Below are the code and all the weights of a small trained network. Each question names an input and a class and asks about switching units off, where a switched-off unit gives its printed mean instead of its output.

import numpy as np


def w(rows, s, z=0):
    codes = np.array(rows[::2]) - 128.0
    scale = np.full(codes.shape[1], s)
    scale[-1] = z or s
    return codes * scale


def f(y):
    return np.maximum(y, 0)


def log_softmax(a):
    a = a - a.max(-1, keepdims=True)
    return a - np.log(np.exp(a).sum(-1, keepdims=True))


def net(x, mask):
    res = np.array(x, float).reshape(1, 7) / 4 @ E
    y = f(res @ A[0][:, :-1].T + A[0][:, -1])
    res = res + np.where(mask, y, B[0][:, -1]) @ B[0][:, :-1]
    return log_softmax(res[-1] @ U[:, :-1].T + U[:, -1])


A, B = {}, {}
E = w([
[62,58,61,100,149,25,121,82,40],'x0',
[180,68,67,28,197,114,209,91,193],'x1',
[121,3,190,123,174,205,103,65,105],'x2',
[214,133,191,148,156,87,223,10,172],'x3',
[63,120,119,213,116,91,235,147,86],'x4',
[120,147,79,67,90,56,130,170,171],'x5',
[129,225,100,141,250,135,95,115,58],'x6',
],0.0052)
A[0] = w([
[101,189,96,128,152,159,55,168,58,146],'N0',
[111,176,136,139,98,167,73,194,116,225],'N1',
[114,197,103,127,167,137,70,155,74,149],'N2',
[174,101,205,151,177,189,132,48,112,141],'N3',
[125,2,133,93,142,164,120,124,133,218],'N4',
[110,168,86,113,187,125,79,145,51,155],'N5',
[154,76,73,40,140,94,127,99,188,201],'N6',
[138,160,184,151,58,209,97,189,159,186],'N7',
[109,10,115,81,132,159,110,120,128,207],'N8',
[110,37,112,82,126,156,111,160,154,198],'N9',
[112,98,151,161,150,119,186,81,111,214],'N10',
[111,215,126,131,117,113,68,157,102,228],'N11',
[160,97,218,166,150,205,121,96,123,192],'N12',
[163,227,134,128,79,110,155,168,198,224],'N13',
[187,171,73,91,170,108,213,129,185,178],'N14',
[198,141,158,129,192,136,195,75,152,253],'N15',
[190,149,195,178,176,188,128,82,104,190],'N16',
[49,163,86,153,167,102,101,159,37,210],'N17',
[96,131,111,118,118,183,85,190,114,199],'N18',
[125,168,156,141,59,190,87,215,134,177],'N19',
[23,112,106,206,90,97,166,137,61,163],'N20',
[86,80,84,142,113,40,227,106,135,239],'N21',
[60,93,103,185,78,66,201,120,93,159],'N22',
[133,58,92,63,135,79,126,98,158,183],'N23',
],0.0068,0.0028)
B[0] = w([
[64,150,57,182,163,90,53,96,135,216],'N0',
[92,158,119,223,92,94,59,153,170,228],'N1',
[93,162,57,162,195,74,73,78,137,204],'N2',
[65,63,189,134,180,179,174,27,168,230],'N3',
[132,15,127,89,91,185,61,104,93,235],'N4',
[96,132,42,126,208,81,73,66,91,212],'N5',
[222,136,119,58,128,159,78,109,123,230],'N6',
[93,142,179,194,70,143,113,164,204,238],'N7',
[148,3,118,75,102,169,45,108,83,226],'N8',
[142,83,121,104,83,163,51,159,111,208],'N9',
[123,96,161,110,160,145,182,132,107,215],'N10',
[128,183,102,190,146,66,94,111,146,227],'N11',
[48,80,187,166,128,171,149,67,176,232],'N12',
[196,233,150,149,127,104,158,182,199,251],'N13',
[183,183,94,70,192,181,180,151,138,228],'N14',
[145,136,149,90,201,202,185,88,160,254],'N15',
[71,130,161,163,183,139,187,60,185,230],'N16',
[81,116,82,150,186,79,119,138,80,243],'N17',
[91,130,110,161,90,121,74,142,136,210],'N18',
[104,164,152,238,64,122,71,184,188,234],'N19',
[92,79,136,186,129,61,185,184,64,232],'N20',
[181,110,152,94,150,108,177,175,67,253],'N21',
[143,91,165,133,124,79,199,193,70,225],'N22',
[211,98,137,59,113,139,80,112,88,211],'N23',
],0.0066,0.0056)
U = w([
[197,237,82,66,192,160,216,166,151,137],'0',
[64,84,206,131,184,212,188,37,170,137],'1',
[187,169,152,92,83,47,108,43,106,212],'2',
[107,69,153,135,123,61,209,210,26,143],'3',
[53,168,2,164,200,58,60,97,107,107],'4',
[64,79,137,163,38,201,78,172,139,7],'5',
[128,232,166,177,57,103,101,194,221,143],'6',
[195,66,104,13,115,185,43,114,96,148],'7',
],0.0064,0.0018)

Each question gives the input, the list of numbers given to net, and the class t.
The units are the neurons (one row each of A and B). Each row of codes is followed by its name. A weight is (code - 128) times the scale printed after its matrix; where a second scale follows, it is the last column's (A, B and U).
mask holds one flag per neuron, in row order. A switched-off neuron (its flag False) gives its mean, the last column of its row in B, instead of its output. The means were averaged over made-up inputs and are rounded, as every weight is.
A unit's drop is (log p(t) with every unit on - log p(t) with that unit switched off) / (log p(t) with every unit on - log p(t) with every unit switched off).
The circuit of an input: a set's keep is (log p(t) with only the set's units on - log p(t) with every unit switched off) / (log p(t) with every unit on - log p(t) with every unit switched off). Starting from the 12 units with the biggest drops (on a tie, the unit counted first), units are removed one at a time, each time the one whose removal leaves the highest keep (on an exact tie, the one counted first), for as long as the keep stays at least 0.8.
circuit, biggest first: the units of the circuit, biggest drop first
most important unit: the unit with the biggest drop
top k neurons: the k neurons with the biggest drops, biggest first
drop when u is switched off: that unit's drop, to one decimal
input [-1,-5,-4,5,-5,-3,6], class 4: circuit, biggest first	(N2 N0)
input [5,-5,-6,8,0,7,-8], class 3: circuit, biggest first	(N22 N21)
input [-7,-2,4,-8,-1,0,5], class 4: top 2 neurons	(N0 N2)
input [7,8,-4,4,6,-4,-3], class 3: most important unit	N22
input [0,-5,-3,4,6,5,-5], class 3: circuit, biggest first	(N22 N20)
input [3,6,-4,1,7,-6,2], class 3: circuit, biggest first	(N22 N21)
input [-8,4,2,-5,-7,-7,-2], class 5: circuit, biggest first	(N19 N7 N4)
input [-3,-1,8,-4,-8,1,7], class 4: circuit, biggest first	(N0 N2)
input [6,-2,0,-7,2,8,-4], class 3: top 3 neurons	(N22 N20 N21)
input [6,8,5,4,7,2,6], class 7: top 2 neurons	(N23 N6)
input [3,7,1,0,8,-5,8], class 3: top 3 neurons	(N21 N20 N22)
input [-6,0,-5,-4,-1,-7,3], class 6: top 2 neurons	(N7 N19)
input [4,6,1,7,-3,3,6], class 0: top 2 neurons	(N14 N15)
input [8,-8,0,-1,7,-8,1], class 3: circuit, biggest first	(N20)
input [-1,-2,-5,5,-4,-7,6], class 1: drop when N3 is switched off	0.3
input [-3,7,-4,3,-7,3,-8], class 7: drop when N6 is switched off	0.2
input [2,-1,-2,7,4,1,4], class 0: drop when N22 is switched off	0.0
